[128 = 0]

z220_z873: 127  119  138  128  126  133  168  169  126  154  118  94  129  108  117  158  158  134  79  115  139  172  115  114  139  115  145  126
z994_z144: 128  121  127  135  130  124  161  148  135  138  125  119  133  136  129  144  145  140  96  135  126  146  122  121  127  133  145  126
z994_z144: 115  98  182  115  148  114  114  124  121  143  101  101  136  156  149  110  110  139  113  131  130  114  115  114  142  143  90  125
z65_z580: 114  140  77  144  150  140  121  117  129  125  130  129  119  118  108  141  140  151  149  123  135  99  147  134  129  141  139  143
z994_z144: 67  144  54  173  169  156  121  112  104  141  128  133  110  109  82  152  133  142  153  138  117  106  167  151  144  177  140  144
z994_z144: 111  138  150  110  144  121  126  112  116  143  124  125  115  131  143  128  142  125  102  136  156  119  124  120  119  132  128  131
z994_z144: 92  127  123  149  146  146  137  118  136  153  111  117  117  110  115  118  134  138  154  137  119  118  125  145  129  118  119  113
z220_z873: 142  107  211  110  97  115  124  166  75  129  119  94  148  135  125  105  98  99  88  107  108  177  108  116  179  152  111  116
z107_z319: 126  127  153  149  124  109  132  116  118  125  140  155  118  175  124  108  84  126  148  164  85  134  115  147  113  141  123  119
z107_z319: 142  131  134  115  110  121  103  127  120  107  125  125  142  142  130  108  106  131  150  110  113  110  131  126  145  134  111  135
z65_z580: 126  118  114  160  100  102  158  135  155  177  96  112  180  164  141  136  137  153  140  125  98  135  108  118  111  95  109  147
z65_z580: 100  113  131  100  132  157  159  166  163  116  119  120  112  119  137  155  133  124  94  139  106  156  147  127  138  133  125  98
z50_z451: 128  154  170  108  133  132  133  120  113  129  129  111  88  111  117  96  138  138  136  122  148  114  100  138  127  99  139  111
z220_z873: 168  83  148  155  139  110  145  156  141  123  133  120  129  166  116  136  97  156  125  140  103  152  104  123  124  127  125  126
z220_z873: 109  145  138  122  149  118  127  106  110  147  123  122  116  135  134  124  146  139  111  134  156  105  122  122  120  137  134  139
z220_z873: 131  131  133  104  119  119  85  118  107  105  137  144  133  147  137  130  95  106  133  120  123  120  149  121  138  153  105  145
z994_z144: 165  120  144  139  139  122  126  133  115  106  149  130  108  130  108  115  114  139  133  130  134  131  111  133  130  131  146  122
z50_z451: 147  107  105  147  162  141  139  155  136  108  130  100  110  122  94  137  132  178  132  116  128  115  127  127  150  143  145  128
z107_z319: 107  162  140  153  123  94  120  91  71  170  121  126  142  155  122  103  131  132  133  131  135  106  110  130  125  143  132  157
z65_z580: 107  127  134  125  108  140  109  118  144  134  98  115  149  121  135  93  112  128  182  113  98  102  130  140  144  107  86  116
z65_z580: 94  166  94  122  131  146  134  119  125  120  132  138  107  117  116  131  141  133  138  132  121  108  149  143  129  140  146  127
z50_z451: 154  103  113  160  165  127  146  163  90  110  170  136  101  132  86  179  119  128  69  146  138  181  137  123  139  187  176  139
z220_z873: 136  118  129  132  128  123  142  141  114  141  121  108  156  114  136  135  161  126  80  116  155  139  127  109  146  150  147  135
z107_z319: 89  120  181  142  119  140  185  141  155  152  99  112  118  141  131  82  120  143  141  163  69  140  96  157  131  109  120  70
z50_z451: 78  150  149  124  113  122  165  115  145  151  105  135  130  166  152  102  129  137  129  163  85  115  120  143  114  127  121  105
z65_z580: 101  200  184  74  96  105  134  92  117  165  124  139  89  142  154  112  140  109  134  133  148  122  94  132  76  52  119  131
z107_z319: 153  116  170  77  105  154  161  162  191  93  117  110  119  99  158  99  148  132  117  120  125  134  112  127  134  82  130  71
z107_z319: 133  120  142  150  119  115  138  133  112  155  132  130  135  132  120  139  121  112  120  135  123  165  112  128  118  117  128  134
z107_z319: 117  168  126  98  109  136  149  134  145  149  138  138  87  107  124  167  146  111  128  125  142  162  118  132  85  55  135  131
z220_z873: 83  164  137  70  129  123  101  126  93  121  129  133  101  157  138  161  112  112  94  123  128  125  160  115  135  159  110  155
z50_z451: 121  188  145  48  76  119  100  101  143  128  133  158  114  126  172  138  131  81  141  112  149  126  133  120  82  54  102  143
z50_z451: 66  136  143  144  157  148  138  110  123  158  123  137  83  122  110  127  112  119  149  165  107  136  127  159  114  123  116  105
z50_z451: 166  94  117  96  158  143  116  148  173  85  124  104  123  114  143  137  145  165  115  104  164  96  138  104  140  127  126  123
z220_z873: 95  164  133  96  116  125  111  111  108  135  128  140  115  135  139  136  124  105  124  127  130  123  142  128  120  127  116  141
z107_z319: 110  134  89  123  157  149  98  86  149  105  131  153  122  106  145  112  142  126  153  140  153  72  160  137  122  150  127  121
z65_z580: 104  90  145  157  131  125  153  149  144  158  107  119  142  159  127  141  100  132  126  153  78  162  120  133  128  131  100  116
z994_z144: 170  141  151  138  128  130  150  133  114  104  163  139  92  106  104  102  135  127  125  138  143  143  99  145  121  117  178  103
z65_z580: 170  82  112  153  151  122  115  152  119  110  140  117  146  130  112  151  118  140  107  116  141  142  134  110  150  164  135  145
z65_z580: 111  104  145  151  144  129  119  118  117  141  127  138  128  133  125  123  103  110  132  152  114  142  129  138  130  148  112  118
z220_z873: 157  91  134  160  112  128  148  135  165  95  130  149  160  153  141  82  101  134  153  158  73  125  122  146  136  149  130  88
z107_z319: 126  160  134  96  94  120  114  128  123  145  128  130  118  125  129  152  122  106  143  104  132  149  123  122  106  71  108  150
z50_z451: 105  196  120  125  82  109  153  120  96  147  134  143  128  151  120  124  137  121  129  130  102  135  122  139  115  118  152  145
z50_z451: 151  112  129  149  118  119  127  132  127  128  125  122  153  133  124  113  121  134  140  121  119  129  118  127  137  130  126  129
z50_z451: 78  121  134  124  135  139  113  88  135  150  100  136  164  110  174  98  151  96  116  146  144  98  149  128  136  159  106  110
z107_z319: 135  186  153  100  79  79  113  130  65  167  130  115  126  166  115  158  116  119  121  89  135  155  103  107  111  83  117  192
z50_z451: 139  106  103  141  148  142  96  129  116  125  126  112  142  90  114  138  137  124  133  100  159  121  143  118  152  143  122  142
z220_z873: 132  136  131  144  114  120  136  118  124  130  130  138  141  136  130  104  126  126  140  137  114  123  120  137  126  131  136  122
z65_z580: 150  105  142  123  132  133  149  150  148  113  135  127  125  123  137  132  135  128  99  137  132  148  122  122  128  129  142  108
z994_z144: 113  158  120  92  84  132  137  132  147  144  116  131  147  109  156  144  156  99  116  111  134  144  136  118  115  87  121  132
z994_z144: 129  82  73  168  183  118  125  150  110  108  141  130  140  178  107  184  108  165  82  147  115  127  167  110  152  232  143  163
z107_z319: 100  132  141  118  147  120  140  114  127  154  118  126  122  139  149  139  149  128  92  146  150  123  127  119  113  135  129  131
z107_z319: 160  106  128  167  110  139  114  118  134  107  134  141  156  101  118  72  109  112  183  128  105  122  119  152  146  129  127  99
z994_z144: 130  135  143  128  122  109  172  152  128  161  114  98  131  146  128  147  156  157  89  122  134  147  101  112  120  107  144  139
z220_z873: 123  138  129  97  154  121  79  122  91  122  136  119  98  137  115  162  109  130  121  104  159  117  144  110  133  139  108  168
z50_z451: 114  146  114  136  82  109  129  122  116  153  112  133  181  148  144  125  130  111  132  119  103  133  134  123  131  131  116  149
z220_z873: 124  155  147  138  113  117  146  133  86  172  123  101  128  105  106  129  156  123  110  107  151  153  100  125  132  103  147  142
z65_z580: 112  134  114  99  131  134  103  133  128  134  114  110  126  121  130  158  131  131  128  99  143  120  145  112  135  116  102  153
z65_z580: 138  101  148  106  162  152  119  145  152  99  131  114  86  110  120  131  115  142  132  126  138  125  128  130  135  118  117  104
z994_z144: 149  130  105  153  130  119  144  132  122  111  148  144  131  145  115  130  128  141  121  141  118  129  129  132  126  155  160  132
z994_z144: 148  163  114  120  72  102  132  130  130  141  119  123  160  151  133  127  133  139  154  97  112  124  113  119  115  81  122  159
150  97  135  123  133  125  130  131  161  110  122  129  148  140  156  116  129  137  119  136  129  114  128  118  128  136  121  114 : z50_z451
104  136  139  96  102  136  101  127  145  120  105  123  132  142  139  114  93  123  175  113  87  112  139  135  138  105  76  124 : z107_z319
116  146  82  121  130  165  104  105  171  127  131  147  99  70  119  141  136  113  198  116  144  114  143  148  97  59  111  122 : z220_z873
117  159  88  138  124  134  136  131  110  113  136  130  124  129  104  129  137  146  134  122  114  111  145  137  145  157  156  139 : z220_z873
119  160  139  97  115  113  130  133  112  137  123  114  115  148  129  141  134  140  114  111  133  124  122  116  124  113  126  150 : z107_z319
151  87  124  165  138  143  159  147  172  92  128  130  136  139  120  89  111  163  155  154  79  115  120  149  144  148  140  82 : z220_z873
152  129  156  118  115  114  164  147  154  112  122  114  122  166  134  103  124  171  130  133  101  116  99  128  123  108  137  111 : z50_z451
120  181  101  112  109  101  114  118  101  156  119  111  127  154  115  155  139  155  144  90  141  106  124  112  114  95  122  188 : z65_z580
81  155  157  74  119  128  113  112  132  165  107  124  111  124  159  150  136  100  118  121  149  133  131  117  102  81  88  138 : z65_z580
108  89  181  121  146  145  161  123  181  148  119  145  114  112  171  120  136  94  100  181  133  161  113  137  94  101  115  69 : z65_z580
141  93  151  138  147  136  163  139  156  123  131  130  128  117  146  118  147  126  90  157  139  145  116  128  123  138  149  90 : z107_z319
128  99  133  141  140  127  143  129  165  152  112  121  137  131  143  136  135  139  130  140  131  133  115  123  107  100  112  120 : z65_z580
90  160  145  156  149  120  190  109  106  165  126  125  108  135  124  101  174  150  90  170  139  118  102  144  115  149  181  108 : z994_z144
107  124  119  131  144  146  185  142  176  133  128  138  104  125  137  144  154  141  104  166  117  143  127  138  103  116  153  95 : z65_z580
138  114  152  141  115  141  141  125  159  104  133  148  123  128  131  80  102  122  168  155  86  127  115  157  125  116  125  79 : z107_z319
77  199  117  85  84  117  136  116  111  162  114  132  133  138  147  150  154  108  112  114  127  129  140  121  111  103  124  157 : z65_z580
95  182  98  84  124  140  131  126  137  123  136  140  83  128  124  166  140  131  131  123  132  121  148  131  103  100  133  144 : z50_z451
127  96  128  132  130  141  133  148  145  146  117  115  144  102  133  153  137  110  111  121  136  162  131  118  132  115  114  123 : z107_z319
130  137  112  115  110  128  138  148  132  134  125  120  137  123  128  158  142  126  111  110  130  148  134  116  128  113  131  143 : z994_z144
136  112  155  90  117  104  88  122  120  130  118  126  156  155  167  142  110  105  103  113  145  129  137  97  128  134  87  154 : z107_z319
126  132  133  124  119  146  147  142  156  150  117  110  112  91  117  135  145  129  150  114  133  148  108  135  114  61  122  113 : z994_z144
171  73  110  109  129  149  103  165  173  76  147  145  131  117  135  170  92  105  127  121  116  164  157  117  132  127  105  120 : z107_z319

z278z894: 111  118  113  125  144  122  121  137  116  133  125  135  142  109  150  123  132  127  118  140  132  133  128  120  117  129  133  132
z986z350: 105  108  146  113  139  108  117  134  103  131  129  109  172  118  139  159  141  149  114  141  120  126  133  119  80  126  122  107
z240z768: 124  125  120  142  119  150  131  158  119  118  124  95  134  121  124  156  125  123  108  125  117  125  145  131  102  109  118  113
z330z153: 136  119  182  114  123  119  146  95  128  122  129  123  136  159  106  150  148  148  140  130  114  133  114  122  151  118  124  114
z986z350: 141  137  94  159  143  168  116  172  111  139  115  166  117  119  143  146  119  118  129  135  137  109  167  129  139  98  117  123
z986z350: 127  127  118  106  127  101  102  118  136  121  118  123  113  141  113  103  119  137  147  116  129  122  125  130  112  165  139  144
z733z122: 123  139  139  147  104  174  138  162  124  112  106  76  117  141  110  147  92  106  97  96  93  118  138  127  122  124  106  117
z278z894: 132  162  113  168  123  132  141  125  121  105  124  151  141  114  167  115  138  152  135  137  126  125  124  126  113  98  159  142
z240z768: 139  134  120  142  155  118  122  123  117  109  94  207  112  144  136  99  153  157  177  151  135  136  142  109  185  109  165  153
z986z350: 156  144  95  146  133  149  103  148  119  133  121  156  110  138  133  147  124  141  148  125  137  93  161  140  111  112  124  127
z240z768: 143  137  130  125  112  145  132  137  136  116  112  122  97  149  104  110  101  116  146  108  121  123  122  119  159  143  123  140
z330z153: 117  131  163  122  122  140  147  125  137  154  142  124  135  122  122  119  99  91  106  117  125  136  110  124  164  145  101  119
z240z768: 110  143  97  164  125  99  143  119  173  128  164  138  129  76  135  82  150  99  104  145  158  175  135  164  130  121  160  136
z330z153: 138  140  132  143  116  126  151  118  132  125  152  131  144  113  142  134  142  138  133  141  140  132  117  131  120  104  135  122
z733z122: 154  129  110  130  156  172  127  78  134  163  121  168  83  165  156  146  147  115  107  114  120  105  122  153  180  115  114  146
z278z894: 124  143  112  144  125  125  112  120  145  133  135  117  122  125  129  127  128  121  105  113  125  121  143  160  96  135  131  128
z330z153: 127  98  99  100  154  109  89  117  139  130  104  136  87  153  100  118  148  127  136  124  129  133  150  142  141  154  137  144
z278z894: 139  142  165  140  109  142  160  140  117  101  115  135  134  140  116  125  117  140  157  131  118  134  116  97  166  107  132  125
z240z768: 122  157  163  134  101  92  114  112  134  134  165  91  178  120  125  151  117  154  117  114  125  102  130  155  31  144  120  98
z986z350: 96  126  136  123  124  122  120  193  110  126  115  122  155  95  120  99  76  104  132  131  132  138  135  91  125  157  117  122
z278z894: 142  135  156  134  131  121  105  129  111  132  126  142  148  152  114  175  139  165  147  129  122  96  160  137  94  111  117  99
z330z153: 121  106  114  106  144  117  119  112  150  161  148  134  112  119  121  116  134  96  110  130  147  143  126  147  150  151  116  131
z733z122: 109  131  147  136  138  72  110  145  113  129  148  156  191  94  132  135  145  162  149  163  151  133  154  124  76  119  142  100
z733z122: 149  142  134  112  115  132  120  109  136  157  155  124  124  138  129  137  105  124  133  110  138  95  113  142  109  151  103  123
z278z894: 121  114  123  115  95  141  153  145  138  106  135  49  121  118  109  130  114  107  106  114  117  145  105  122  109  135  120  126
z733z122: 126  143  163  136  104  111  151  103  146  127  160  101  153  120  122  134  132  131  115  124  127  136  111  143  106  125  127  112
z733z122: 104  101  161  81  160  73  114  82  135  159  137  165  143  130  127  95  141  127  137  142  141  149  104  120  162  173  131  136
z733z122: 178  143  76  160  131  186  154  87  140  129  134  149  75  149  166  154  170  131  118  126  130  112  120  159  159  70  138  151
z986z350: 101  86  113  95  160  126  128  113  131  145  114  129  110  123  138  103  138  95  100  134  125  159  108  118  175  153  127  150
z986z350: 120  130  158  113  108  120  142  142  125  129  141  106  151  115  118  119  97  119  134  125  131  131  107  107  124  147  114  118
z330z153: 109  116  118  130  131  119  127  137  136  132  138  109  137  105  126  128  135  112  103  134  132  146  135  139  112  130  128  121
z240z768: 139  150  154  131  98  121  114  153  123  125  141  103  150  133  101  151  96  144  147  113  128  97  144  131  74  138  109  100
z986z350: 124  130  143  116  110  110  145  105  147  112  134  105  122  132  114  100  125  125  133  120  124  146  99  125  138  148  140  140
z330z153: 126  121  114  128  133  107  111  122  148  100  100  133  92  148  92  99  146  134  146  124  123  149  147  138  151  139  157  147
z240z768: 141  149  141  145  112  144  124  141  114  86  85  122  113  166  110  131  117  158  155  109  97  110  140  113  129  118  142  135
z278z894: 138  150  149  149  123  141  147  140  100  105  109  158  147  134  149  129  123  158  159  139  119  118  121  95  144  99  140  131
z278z894: 71  100  144  123  140  114  117  177  115  132  117  95  166  93  115  127  110  98  85  135  116  158  149  115  108  146  114  105
z986z350: 151  142  87  111  121  131  94  150  136  129  113  146  83  142  110  89  85  119  171  106  145  101  134  123  134  171  126  155
z733z122: 123  134  116  115  155  115  110  82  169  150  108  186  66  152  115  47  116  88  133  107  132  147  117  143  222  183  142  175
z330z153: 147  106  104  125  131  138  121  138  140  145  150  118  110  126  105  167  152  116  121  137  148  127  156  156  121  108  110  107
z330z153: 153  138  63  156  124  137  114  159  114  107  133  130  128  109  152  156  153  162  146  146  147  106  158  140  62  85  149  128
z278z894: 137  157  132  154  126  133  120  120  128  126  122  151  128  139  136  128  125  142  134  119  121  110  141  140  120  119  135  129
z733z122: 131  134  146  126  172  99  102  71  131  183  150  211  145  135  156  136  159  142  128  144  147  112  139  156  141  130  124  122
z733z122: 117  148  146  162  154  81  121  90  144  144  150  197  160  110  145  116  172  149  130  156  147  145  151  159  130  107  157  119
z330z153: 122  110  131  102  143  128  115  117  143  157  128  135  104  139  109  114  116  95  116  117  131  134  127  136  168  161  108  132
z986z350: 142  141  157  146  136  131  130  87  140  154  148  154  133  147  128  161  154  136  115  127  126  116  141  162  135  105  117  108
z240z768: 115  101  105  116  174  138  133  80  124  165  132  158  123  122  183  134  168  114  85  144  129  140  107  138  158  118  128  146
z240z768: 120  138  105  156  127  117  132  138  151  140  159  137  137  87  134  117  138  108  109  142  154  147  146  155  115  116  136  120
z278z894: 139  116  133  145  132  76  136  107  139  113  166  144  162  110  116  165  209  176  150  177  158  153  156  155  92  72  160  97
z240z768: 121  115  130  126  104  122  132  188  123  116  143  86  151  98  94  145  111  119  135  139  142  139  148  116  94  123  114  97
124  97  98  99  140  110  121  107  156  151  151  116  105  116  119  115  147  101  111  133  150  149  120  150  136  151  125  136 : z278z894
126  81  125  97  114  101  151  124  151  119  163  72  128  109  91  144  167  119  122  150  149  171  117  136  121  121  129  111 : z278z894
126  85  137  93  158  117  131  109  95  144  135  138  157  129  156  171  170  156  130  161  134  127  112  107  121  108  121  117 : z733z122
140  151  144  152  107  163  134  166  108  106  104  119  129  144  118  146  98  137  141  113  107  105  143  111  125  110  118  117 : z330z153
125  112  132  101  135  124  129  113  129  151  142  124  130  126  134  128  125  115  120  129  135  129  108  125  136  146  113  129 : z240z768
134  162  80  148  153  139  85  108  116  151  118  171  121  132  188  124  122  144  115  112  125  79  140  153  82  137  136  153 : z278z894
145  142  150  137  146  147  123  79  128  176  151  159  135  150  155  173  144  132  101  120  123  94  131  162  127  111  101  111 : z733z122
100  101  88  128  158  117  104  148  109  108  93  126  129  116  144  124  154  140  114  143  118  144  150  121  105  122  154  142 : z986z350
118  145  111  159  140  109  118  117  140  129  137  154  139  108  146  116  150  134  115  138  136  137  148  154  108  115  151  130 : z278z894
128  139  140  141  120  118  117  118  155  134  138  118  118  136  96  130  128  117  114  113  125  130  151  163  121  136  123  115 : z278z894
117  122  150  107  126  97  126  107  126  127  138  113  151  127  129  127  134  144  131  131  126  131  110  123  102  145  132  125 : z240z768
146  126  98  109  85  152  163  170  118  91  129  77  115  109  131  105  90  120  159  126  139  131  82  81  125  134  130  149 : z986z350
110  113  126  126  134  108  133  129  126  120  134  119  148  108  134  128  149  134  119  146  132  150  127  125  113  120  141  124 : z240z768
148  167  120  140  107  103  116  118  155  140  164  147  128  116  122  103  109  130  153  120  157  111  130  153  100  148  132  128 : z733z122
118  119  127  129  157  118  117  145  83  129  116  170  171  113  170  147  147  165  145  162  134  118  137  98  107  103  138  122 : z278z894
111  146  122  122  136  140  131  131  101  164  146  142  169  91  201  113  86  114  105  127  135  103  88  105  100  150  109  138 : z330z153
112  124  123  136  155  108  121  126  125  139  128  172  143  109  145  112  145  128  128  151  142  145  139  127  144  123  142  131 : z278z894
107  102  148  114  176  84  111  103  109  152  131  187  168  119  151  138  174  155  134  168  142  141  138  122  135  118  139  118 : z733z122
160  154  113  147  117  142  114  174  140  155  152  173  114  114  103  123  90  104  164  129  169  106  164  138  146  128  103  111 : z240z768
183  126  19  139  117  164  140  153  126  89  121  138  68  120  153  119  154  146  177  147  161  121  123  118  133  85  164  170 : z733z122
134  149  75  148  127  123  129  130  152  133  147  157  110  93  151  81  124  108  133  135  160  139  124  142  135  133  150  154 : z330z153
124  107  138  105  119  129  133  135  136  130  132  94  120  132  100  133  119  110  121  121  126  138  122  125  136  143  112  120 : z278z894
138  156  156  164  113  118  125  125  135  114  133  131  143  141  106  152  141  155  136  125  120  118  160  153  100  102  135  103 : z278z894
90  105  73  97  166  106  88  126  135  166  128  139  119  95  159  82  114  89  93  126  144  137  122  136  115  186  127  157 : z330z153
136  138  137  128  145  140  132  125  111  135  108  186  122  140  149  105  114  131  155  133  130  120  116  99  185  129  130  146 : z278z894
